a = [[125, 126, 119, 137, 116, 129, 123, 121, 117, 123], [122, 122, 125, 135, 122, 130, 122, 135, 125, 124], [135, 135, 131, 128, 142, 142, 132, 123, 136, 145], [132, 131, 128, 131, 134, 128, 125, 118, 135, 137], [135, 123, 124, 125, 131, 119, 118, 122, 128, 132], [122, 124, 123, 129, 110, 129, 127, 150, 118, 120], [127, 132, 122, 130, 125, 133, 125, 119, 129, 123], [133, 134, 138, 122, 137, 145, 135, 132, 132, 134], [135, 134, 132, 122, 135, 137, 134, 125, 131, 135]]
a[0,0] => 125
a[0,6] => 123
a[3] => [132, 131, 128, 131, 134, 128, 125, 118, 135, 137]
a[5,9] => 120
a[8,7] => 125
a[:, 4] => [116, 122, 142, 134, 131, 110, 125, 137, 135]
a[3,2] => 128
a[2,9] => 145
a[4,8] => 128
a[2,5] => 142
a[2,4] => 142
a[1] => [122, 122, 125, 135, 122, 130, 122, 135, 125, 124]
a[1,6] => 122
a[0,4] => 116
a[8] => [135, 134, 132, 122, 135, 137, 134, 125, 131, 135]
a[2,8] => 136
a[4,0] => 135
a[0] => [125, 126, 119, 137, 116, 129, 123, 121, 117, 123]
a[2,6] => 132
a[3,9] => 137
a[2,0] => 135
a[0,7] => 121
a[:, 8] => [117, 125, 136, 135, 128, 118, 129, 132, 131]
a[2,2] => 131
a[7] => [133, 134, 138, 122, 137, 145, 135, 132, 132, 134]
a[:, 7] => [121, 135, 123, 118, 122, 150, 119, 132, 125]
a[2,7] => 123
a[2,1] => 135
a[7,7] => 132
a[7,3] => 122
a[5,2] => 123
a[8,5] => 137
a[4,9] => 132

m = [126, 126, 143, 105, 113, 126, 125, 135, 146, 126, 102, 144, 125, 126, 116]
m[0] = 126
m[-1] = 116
m[-5] = 102
m[-12] = 105
m[-13] = 143
m[-14] = 126
m[-9] = 125

x =
[[121 117 128 140 138 100 134 128 118 128 128 129 128 138 112]
 [138 150 121 136 142 115 126 127 109 129 131 124 143 122 140]]
x[0][0]	121
x[1]	[138, 150, 121, 136, 142, 115, 126, 127, 109, 129, 131, 124, 143, 122, 140]
x[1][0]	138
x[0][3]	140
x[:, 12]	[128, 143]
x[1][9]	129
x[0][12]	128
x[1][12]	143
x[:, 10]	[128, 131]
x[0][2]	128

W =
[[132 123 105 132 129]
 [127 133 125 137 125]
 [116 136 137 131 126]
 [123 132 130 123 122]
 [134 120 119 126 130]
 [124 124 125 127 128]
 [135 117 123 125 134]
 [130 126 114 140 128]
 [113 147 126 135 115]
 [135 128 121 129 127]
 [127 127 131 126 132]]
W[0][-5]: 132
W[-9]: [116, 136, 137, 131, 126]
W[0]: [132, 123, 105, 132, 129]
W[-6][-4]: 124
W[4][2]: 119
W[-3]: [113, 147, 126, 135, 115]
W[-10][1]: 133
W[:, 0]: [132, 127, 116, 123, 134, 124, 135, 130, 113, 135, 127]
W[0][-4]: 123
W[:, -1]: [129, 125, 126, 122, 130, 128, 134, 128, 115, 127, 132]
W[-6][2]: 125
W[-4]: [130, 126, 114, 140, 128]
W[3][-1]: 122
W[1][-1]: 125
W[-5][3]: 125
W[-6][-2]: 127
W[2][-2]: 131
W[-5][1]: 117
W[-1]: [127, 127, 131, 126, 132]
W[10][-3]: 131

arr = [130 125 125 133 143 126 138 152 136 132 136 124 131 113]
arr[0] = 130
arr[10] = 136
arr[12] = 131
arr[6] = 138

M =
[[113, 137, 122, 148],
 [118, 119, 115, 150],
 [141, 137, 135, 130],
 [132, 133, 134, 138],
 [138, 121, 126, 129]]
M[0,0] -> 113
M[4,1] -> 121
M[1] -> [118, 119, 115, 150]
M[0,3] -> 148
M[2,2] -> 135
M[4,2] -> 126
M[0,1] -> 137

data = [113 113 138 102]
data[0] = 113
data[1] = 113
data[3] = 102
data[2] = 138

A = [[135, 120, 145, 101, 131, 141, 125], [118, 132, 135, 128, 137, 114, 138], [117, 129, 137, 126, 141, 112, 141], [136, 119, 145, 101, 131, 141, 125], [124, 142, 131, 134, 124, 123, 126], [117, 129, 137, 126, 140, 112, 141], [124, 142, 131, 134, 124, 123, 126]]
A[0][0] => 135
A[:, 2] => [145, 135, 137, 145, 131, 137, 131]
A[-5][-5] => 137
A[-2][-4] => 126
A[-5][-1] => 141
A[-2][-7] => 117
A[:, 1] => [120, 132, 129, 119, 142, 129, 142]
A[4][4] => 124
A[-6][-4] => 128
A[-1][5] => 123
A[-2][-1] => 141
A[-2][2] => 137
A[3][4] => 131
A[1][-1] => 138
A[1][-7] => 118
A[1][-5] => 135
A[-1][4] => 124
A[-4][0] => 136
A[4][-4] => 134
A[-3][6] => 126
A[2][3] => 126
A[-6][1] => 132
A[2][1] => 129
A[:, -7] => [135, 118, 117, 136, 124, 117, 124]
